Below are the code and all the weights of a small trained network. Each question names an input and a target symbol and asks about switching units off, where a switched-off unit gives its printed mean instead of its output.

import numpy as np


def w(rows, s, z=0):
    codes = np.array(rows[::2]) - 128.0
    scale = np.full(codes.shape[1], s)
    scale[-1] = z or s
    return codes * scale


def f(y):
    return y / 2 * (1 + np.tanh(0.7978845608 * (y + 0.044715 * y**3)))


def softmax(a):
    e = np.exp(a - a.max(-1, keepdims=True))
    return e / e.sum(-1, keepdims=True)


def log_softmax(a):
    a = a - a.max(-1, keepdims=True)
    return a - np.log(np.exp(a).sum(-1, keepdims=True))


def net(x, mask):
    ids = ['ΓΦΩαεζθπψ'.index(c) for c in x.split()]
    T = len(ids)
    res = E[ids] + P[:T]
    r = res
    for j in range(3):
        rows = slice(2 * j, 2 * j + 2)
        q, k, v = (r @ M[0][rows].T for M in (Q, K, V))
        z = softmax(np.where(np.tri(T) > 0, q @ k.T / 2**0.5, -1e9)) @ v
        o = O[0][rows]
        res = res + np.where(mask[j], z, o[:, -1]) @ o[:, :-1]
    y = f(res @ A[0][:, :-1].T + A[0][:, -1])
    res = res + np.where(mask[3:19], y, B[0][:, -1]) @ B[0][:, :-1]
    return log_softmax(res[-1] @ U[:, :-1].T + U[:, -1])


Q, K, V, O, A, B = {}, {}, {}, {}, {}, {}
E = w([
[127,180,157,212,145,152,248,205,171],'Γ',
[137,98,81,177,18,118,162,132,167],'Φ',
[135,123,86,72,113,88,215,159,226],'Ω',
[51,182,138,176,66,64,250,115,66],'α',
[120,77,123,124,181,85,214,84,226],'ε',
[128,95,132,164,40,83,135,72,129],'ζ',
[104,215,120,80,40,164,157,114,157],'θ',
[50,106,118,69,201,106,191,46,113],'π',
[44,56,60,127,77,128,76,128,186],'ψ',
],0.015)
P = w([
[215,198,82,158,213,88,89,173,101],'0',
[196,116,101,204,134,171,235,170,64],'1',
[188,181,33,216,132,135,218,97,130],'2',
[165,174,127,117,186,95,86,156,145],'3',
[149,96,137,153,111,180,224,149,107],'4',
[134,180,67,192,95,134,200,65,181],'5',
[119,177,172,92,158,88,62,138,177],'6',
[103,91,183,122,89,172,206,127,134],'7',
[83,178,102,161,71,121,180,44,216],'8',
[68,176,220,57,136,76,45,118,207],'9',
[55,86,241,98,58,161,187,114,161],'10',
[44,150,142,134,34,118,135,15,250],'11',
],0.015)
Q[0] = w([
[123,228,63,151,166,126,50,47,143],'H0',
[173,93,223,95,177,181,47,251,25],'H0',
[119,95,150,167,80,141,146,173,164],'H1',
[89,193,43,150,119,86,163,45,206],'H1',
[128,77,174,94,137,147,156,153,93],'H2',
[139,175,120,152,92,83,188,124,195],'H2',
],0.018)
K[0] = w([
[119,41,112,138,86,139,3,98,80],'H0',
[251,146,25,196,175,130,154,184,73],'H0',
[78,166,187,119,122,104,183,159,201],'H1',
[48,115,203,73,84,139,91,65,150],'H1',
[202,148,134,123,162,115,187,172,69],'H2',
[80,112,222,93,104,125,126,137,175],'H2',
],0.015)
V[0] = w([
[1,161,132,164,189,152,104,72,10],'H0',
[113,51,137,148,252,74,168,80,148],'H0',
[169,112,97,93,160,210,102,141,125],'H1',
[190,64,153,66,51,50,108,34,83],'H1',
[38,110,104,126,127,176,100,168,167],'H2',
[203,171,199,74,153,205,155,37,181],'H2',
],0.0083)
O[0] = w([
[49,152,70,150,185,174,156,33,165,2],'H0',
[108,15,166,124,186,41,97,36,85,181],'H0',
[98,172,157,94,103,150,68,57,134,19],'H1',
[255,182,109,124,135,78,181,50,196,36],'H1',
[63,144,100,158,153,91,123,172,46,160],'H2',
[174,40,160,94,107,218,58,127,17,150],'H2',
],0.0099,0.0058)
A[0] = w([
[81,97,98,143,118,185,171,57,127,37],'N0',
[137,152,153,152,187,89,71,96,176,184],'N1',
[133,136,131,160,86,160,197,114,89,1],'N2',
[78,132,138,101,148,137,77,181,79,219],'N3',
[154,122,154,94,224,113,57,106,128,49],'N4',
[100,204,123,126,103,135,95,155,148,180],'N5',
[106,106,91,158,72,205,157,137,144,63],'N6',
[114,153,109,48,214,151,93,171,158,187],'N7',
[169,122,174,144,140,72,37,183,172,127],'N8',
[194,178,164,109,135,114,9,102,110,113],'N9',
[106,141,149,183,125,82,131,152,173,86],'N10',
[176,147,186,126,212,108,54,171,157,62],'N11',
[121,217,111,87,123,122,39,172,144,83],'N12',
[164,134,121,114,76,154,132,181,149,126],'N13',
[117,155,175,179,118,156,182,86,93,134],'N14',
[174,147,152,96,101,138,82,167,50,121],'N15',
],0.012,0.0092)
B[0] = w([
[168,164,185,149,132,164,194,164,131,187],'N0',
[115,118,145,140,123,139,62,155,78,176],'N1',
[164,104,154,92,147,167,96,155,150,165],'N2',
[171,139,133,186,130,125,113,109,149,246],'N3',
[100,165,99,138,52,123,85,143,166,164],'N4',
[136,119,131,146,149,141,125,71,91,214],'N5',
[86,141,177,63,161,76,111,143,142,207],'N6',
[143,117,165,9,118,148,156,72,150,162],'N7',
[109,123,117,109,128,187,171,157,108,237],'N8',
[191,168,127,171,144,62,92,164,142,153],'N9',
[168,124,114,125,131,103,143,128,88,199],'N10',
[81,130,193,137,180,117,172,107,152,165],'N11',
[136,60,108,142,130,114,151,181,164,174],'N12',
[122,161,121,144,122,144,74,98,99,252],'N13',
[103,100,89,124,117,108,99,120,148,181],'N14',
[94,131,95,128,121,100,167,108,154,239],'N15',
],0.014,0.013)
U = w([
[61,123,148,185,136,57,64,186,165,25],'Γ',
[199,189,210,96,169,47,101,148,15,16],'Φ',
[82,146,75,134,47,165,135,200,85,132],'Ω',
[85,150,124,59,180,80,161,195,181,88],'α',
[130,1,103,57,222,97,87,110,75,172],'ε',
[166,136,77,150,121,106,80,91,253,171],'ζ',
[72,176,122,51,184,140,68,88,93,254],'θ',
[99,146,180,178,191,173,144,55,108,134],'π',
[23,179,73,141,180,3,139,90,91,118],'ψ',
],0.0046,0.0044)

Each question gives the input, a string of symbols that net reads in full, and the target symbol t.
The units are the heads (2 rows each of Q, K, V and O) and the neurons (one row each of A and B). Each row of codes is followed by its name. A weight is (code - 128) times the scale printed after its matrix; where a second scale follows, it is the last column's (O, A, B and U).
mask holds one flag per unit, heads first, then neurons. A switched-off unit (its flag False) gives its mean, the last column of its rows in O or B, instead of its output. The means were averaged over made-up inputs and are rounded, as every weight is.
A unit's drop is (log p(t) with every unit on - log p(t) with that unit switched off) / (log p(t) with every unit on - log p(t) with every unit switched off).
The circuit of an input: a set's keep is (log p(t) with only the set's units on - log p(t) with every unit switched off) / (log p(t) with every unit on - log p(t) with every unit switched off). Starting from the 12 units with the biggest drops (on a tie, the unit counted first), units are removed one at a time, each time the one whose removal leaves the highest keep (on an exact tie, the one counted first), for as long as the keep stays at least 0.8.
circuit, biggest first: the units of the circuit, biggest drop first
unit that matters most: the unit with the biggest drop
k most important neurons: the k neurons with the biggest drops, biggest first
heads that matter: for each layer, one digit per head in row order, 1 if its drop is at least 0.15 and else 0, layers parted by /
input ζ α Γ ζ ζ Ω, target ζ: 2 most important neurons => N8, N6
input α ζ Ω, target ζ: heads that matter => 011
input θ ψ Ω ζ Γ ζ Γ ψ, target Γ: unit that matters most => H1
input Ω π π, target π: circuit, biggest first => N0, H0
input θ Ω Φ π ε ε Ω Φ ψ, target ψ: circuit, biggest first => H2, N2
input ψ Γ ψ π ζ Ω Ω θ ε, target θ: heads that matter => 101
input Ω ζ ε Ω Ω, target Ω: heads that matter => 100
input Ω Γ ψ Ω Φ π π, target θ: heads that matter => 100
input Γ θ Ω Γ Φ, target Γ: circuit, biggest first => H1, N3, N6
input ψ θ Ω, target ψ: heads that matter => 001
input Γ ψ Ω Ω ε Ω Ω Γ Ω ε ζ, target ε: heads that matter => 100
input Φ Γ Γ, target Φ: heads that matter => 101
input Γ ζ ζ, target ζ: circuit, biggest first => H1, H2
input Γ Φ Ω α π Ω Ω ζ α α π, target π: circuit, biggest first => H0, N0
input Γ α ε Γ ψ Γ ε Γ Ω, target ε: circuit, biggest first => H0, H2
input θ Ω ε Ω ε, target ε: circuit, biggest first => H0
input α ζ ψ θ θ ψ Γ, target π: heads that matter => 000
input ε Ω Γ, target ε: heads that matter => 100
input Ω Γ ε ζ Φ Ω Γ Γ, target Γ: heads that matter => 010
input ψ ζ Γ Ω ψ θ, target ψ: circuit, biggest first => H2
input ε ψ ψ Ω ε Φ ζ ψ Φ θ, target ζ: heads that matter => 001
input θ Ω α α, target ψ: circuit, biggest first => H0, H2, N2
input θ ζ Ω θ ε π Γ Φ Ω ψ ψ, target Ω: circuit, biggest first => H0, N8
input Ω Ω Ω ψ, target ε: heads that matter => 001
input ε π Ω π ψ, target π: circuit, biggest first => H0, N0
input ε Ω Ω θ θ ε ψ π Ω Ω ε Φ, target ε: circuit, biggest first => H0, H2
